Below is a small trained network, with its code and all its weights. Each question gives an input and a target symbol and asks what happens when units are switched off, that is, made to give their printed mean instead of their output.

import numpy as np


def w(rows, s, z=0):
    codes = np.array(rows[::2]) - 128.0
    scale = np.full(codes.shape[1], s)
    scale[-1] = z or s
    return codes * scale


def norm(h):
    return h / np.sqrt((h * h).mean(-1, keepdims=True) + 1e-5)


def f(y):
    return np.maximum(y, 0)


def softmax(a):
    e = np.exp(a - a.max(-1, keepdims=True))
    return e / e.sum(-1, keepdims=True)


def log_softmax(a):
    a = a - a.max(-1, keepdims=True)
    return a - np.log(np.exp(a).sum(-1, keepdims=True))


def net(x, mask):
    ids = ['αβγδεζηθλξπστφψω'.index(c) for c in x.split()]
    T = len(ids)
    res = E[ids] + P[:T]
    u = 0
    for l in range(3):
        q, k, v = (norm(res) @ M[l].T for M in (Q, K, V))
        z = softmax(np.where(np.tri(T) > 0, q @ k.T / 3**0.5, -1e9)) @ v
        res = res + np.where(mask[u], z, O[l][:, -1]) @ O[l][:, :-1]
        u += 1
        y = f(norm(res) @ A[l][:, :-1].T + A[l][:, -1])
        res = res + np.where(mask[u : u + 8], y, B[l][:, -1]) @ B[l][:, :-1]
        u += 8
    return log_softmax(norm(res)[-1] @ U[:, :-1].T + U[:, -1])


Q, K, V, O, A, B = {}, {}, {}, {}, {}, {}
E = w([
[164,113,126],'α',
[155,98,113],'β',
[119,155,138],'γ',
[177,122,142],'δ',
[149,109,116],'ε',
[153,85,113],'ζ',
[162,78,118],'η',
[168,124,114],'θ',
[162,117,136],'λ',
[104,134,70],'ξ',
[137,70,151],'π',
[197,184,124],'σ',
[66,196,115],'τ',
[48,78,197],'φ',
[178,141,210],'ψ',
[3,182,130],'ω',
],0.027)
P = w([
[245,92,66],'0',
[83,26,43],'1',
[176,129,142],'2',
[11,49,101],'3',
[23,22,86],'4',
[55,2,74],'5',
],0.0055)
Q[0] = w([
[81,91,7],'0.h0',
[3,20,217],'0.h0',
[149,154,122],'0.h0',
],0.0062)
K[0] = w([
[37,200,94],'0.h0',
[144,1,37],'0.h0',
[177,73,169],'0.h0',
],0.0091)
V[0] = w([
[255,165,141],'0.h0',
[154,211,247],'0.h0',
[115,47,34],'0.h0',
],0.0072)
O[0] = w([
[25,34,34,101],'0.h0',
[2,71,112,1],'0.h0',
[236,195,170,233],'0.h0',
],0.0091,0.0072)
A[0] = w([
[139,163,248,133],'0.n0',
[135,123,93,3],'0.n1',
[68,139,123,199],'0.n2',
[145,155,75,109],'0.n3',
[156,107,188,93],'0.n4',
[144,68,144,139],'0.n5',
[150,119,107,17],'0.n6',
[131,123,122,65],'0.n7',
],0.015,0.0048)
B[0] = w([
[2,20,120,254],'0.n0',
[51,172,146,130],'0.n1',
[245,208,218,177],'0.n2',
[172,148,205,246],'0.n3',
[112,177,215,205],'0.n4',
[156,141,226,210],'0.n5',
[6,40,99,135],'0.n6',
[123,104,114,128],'0.n7',
],0.0057,0.0042)
Q[1] = w([
[240,108,26],'1.h0',
[37,3,36],'1.h0',
[100,161,109],'1.h0',
],0.0056)
K[1] = w([
[17,106,95],'1.h0',
[237,1,73],'1.h0',
[160,152,173],'1.h0',
],0.0069)
V[1] = w([
[89,47,173],'1.h0',
[81,89,255],'1.h0',
[223,74,235],'1.h0',
],0.0064)
O[1] = w([
[188,164,152,65],'1.h0',
[152,132,254,99],'1.h0',
[39,101,86,252],'1.h0',
],0.0078,0.0039)
A[1] = w([
[91,80,172,72],'1.n0',
[138,208,79,8],'1.n1',
[112,250,123,186],'1.n2',
[203,159,109,33],'1.n3',
[65,139,91,64],'1.n4',
[140,116,110,2],'1.n5',
[143,171,114,49],'1.n6',
[126,185,160,148],'1.n7',
],0.018,0.0064)
B[1] = w([
[214,90,103,154],'1.n0',
[204,103,132,182],'1.n1',
[121,148,205,254],'1.n2',
[85,42,111,238],'1.n3',
[1,206,156,135],'1.n4',
[126,89,116,128],'1.n5',
[165,83,119,157],'1.n6',
[117,189,156,193],'1.n7',
],0.0084,0.009)
Q[2] = w([
[162,215,182],'2.h0',
[17,254,38],'2.h0',
[142,206,9],'2.h0',
],0.0076)
K[2] = w([
[61,46,234],'2.h0',
[218,79,2],'2.h0',
[99,127,3],'2.h0',
],0.0075)
V[2] = w([
[53,132,174],'2.h0',
[169,252,117],'2.h0',
[195,110,197],'2.h0',
],0.015)
O[2] = w([
[63,125,193,67],'2.h0',
[147,252,130,95],'2.h0',
[227,100,174,255],'2.h0',
],0.02,0.0083)
A[2] = w([
[138,75,170,173],'2.n0',
[109,128,153,139],'2.n1',
[114,185,119,100],'2.n2',
[118,97,161,95],'2.n3',
[133,115,183,142],'2.n4',
[149,140,8,167],'2.n5',
[157,189,140,197],'2.n6',
[142,26,74,253],'2.n7',
],0.015,0.007)
B[2] = w([
[161,202,186,206],'2.n0',
[105,82,116,143],'2.n1',
[49,21,79,134],'2.n2',
[136,185,87,144],'2.n3',
[174,239,127,177],'2.n4',
[66,220,145,181],'2.n5',
[1,192,160,195],'2.n6',
[25,226,139,255],'2.n7',
],0.0081,0.012)
U = w([
[93,31,253,59],'α',
[44,212,228,20],'β',
[38,121,170,254],'γ',
[109,70,116,223],'δ',
[139,106,17,136],'ε',
[156,93,98,68],'ζ',
[98,141,107,220],'η',
[103,129,103,74],'θ',
[189,41,95,181],'λ',
[100,222,166,48],'ξ',
[123,125,111,81],'π',
[67,200,84,133],'σ',
[118,43,202,123],'τ',
[207,60,163,81],'φ',
[99,62,121,166],'ψ',
[239,219,78,164],'ω',
],0.016,0.0055)

Each question gives the input, a string of symbols that net reads in full, and the target symbol t.
The units are the heads (3 rows each of Q, K, V and O) and the neurons (one row each of A and B). Each row of codes is followed by its name. A weight is (code - 128) times the scale printed after its matrix; where a second scale follows, it is the last column's (O, A, B and U).
mask holds one flag per unit, layer by layer, with each layer's heads first. A switched-off unit (its flag False) gives its mean, the last column of its rows in O or B, instead of its output. The means were averaged over made-up inputs and are rounded, as every weight is.
A unit's drop is (log p(t) with every unit on - log p(t) with that unit switched off) / (log p(t) with every unit on - log p(t) with every unit switched off).
The circuit of an input: a set's keep is (log p(t) with only the set's units on - log p(t) with every unit switched off) / (log p(t) with every unit on - log p(t) with every unit switched off). Starting from the 12 units with the biggest drops (on a tie, the unit counted first), units are removed one at a time, each time the one whose removal leaves the highest keep (on an exact tie, the one counted first), for as long as the keep stays at least 0.8.
units of the circuit, in order: the units of the circuit, biggest drop first
k most important neurons: the k neurons with the biggest drops, biggest first
k most important neurons of layer l: the k neurons of layer l with the biggest drops, biggest first
drop when u is switched off: that unit's drop, to one decimal
input γ ζ η, target γ: 2 most important neurons => 0.n3; 1.n4
input δ β β η, target λ: units of the circuit, in order => 2.h0; 1.n2; 0.h0
input γ β ξ, target γ: 3 most important neurons => 0.n3; 1.n4; 0.n2
input β ξ ω τ ψ, target β: units of the circuit, in order => 2.h0
input β ω β α, target β: 3 most important neurons => 1.n2; 2.n6; 0.n3
input η σ β θ, target σ: 2 most important neurons => 1.n3; 0.n0
input γ ξ ξ, target γ: 2 most important neurons => 0.n3; 1.n4
input ξ ξ η η, target ω: units of the circuit, in order => 1.n2; 2.h0
input δ σ ξ, target σ: units of the circuit, in order => 0.h0; 2.h0; 1.h0
input η β β, target λ: 3 most important neurons of layer 1 => 1.n3; 1.n2; 1.n7
input γ ξ β, target γ: 3 most important neurons => 1.n4; 0.n3; 1.n3
input ω β λ, target β: 2 most important neurons => 1.n2; 2.n6
input ω ξ β, target β: 2 most important neurons => 2.n6; 0.n0
input β ω ω ξ π, target β: 2 most important neurons of layer 0 => 0.n0; 0.n3
input ξ φ ξ, target α: units of the circuit, in order => 2.h0
input η ξ η σ ξ ξ, target σ: 2 most important neurons => 1.n4; 0.n2
input ξ ε φ β β, target α: 2 most important neurons of layer 1 => 1.n2; 1.n1
input π π φ φ η η, target α: 2 most important neurons of layer 0 => 0.n0; 0.n3
input ω η ξ, target β: 2 most important neurons => 2.n6; 1.n2
input θ ξ φ η, target α: most important neuron => 0.n0
input η β η, target λ: drop when 1.h0 is switched off => 0.2
input β ω ω α, target β: drop when 2.n6 is switched off => 0.1
input π ξ ζ ω λ δ, target β: drop when 0.n2 is switched off => 0.1
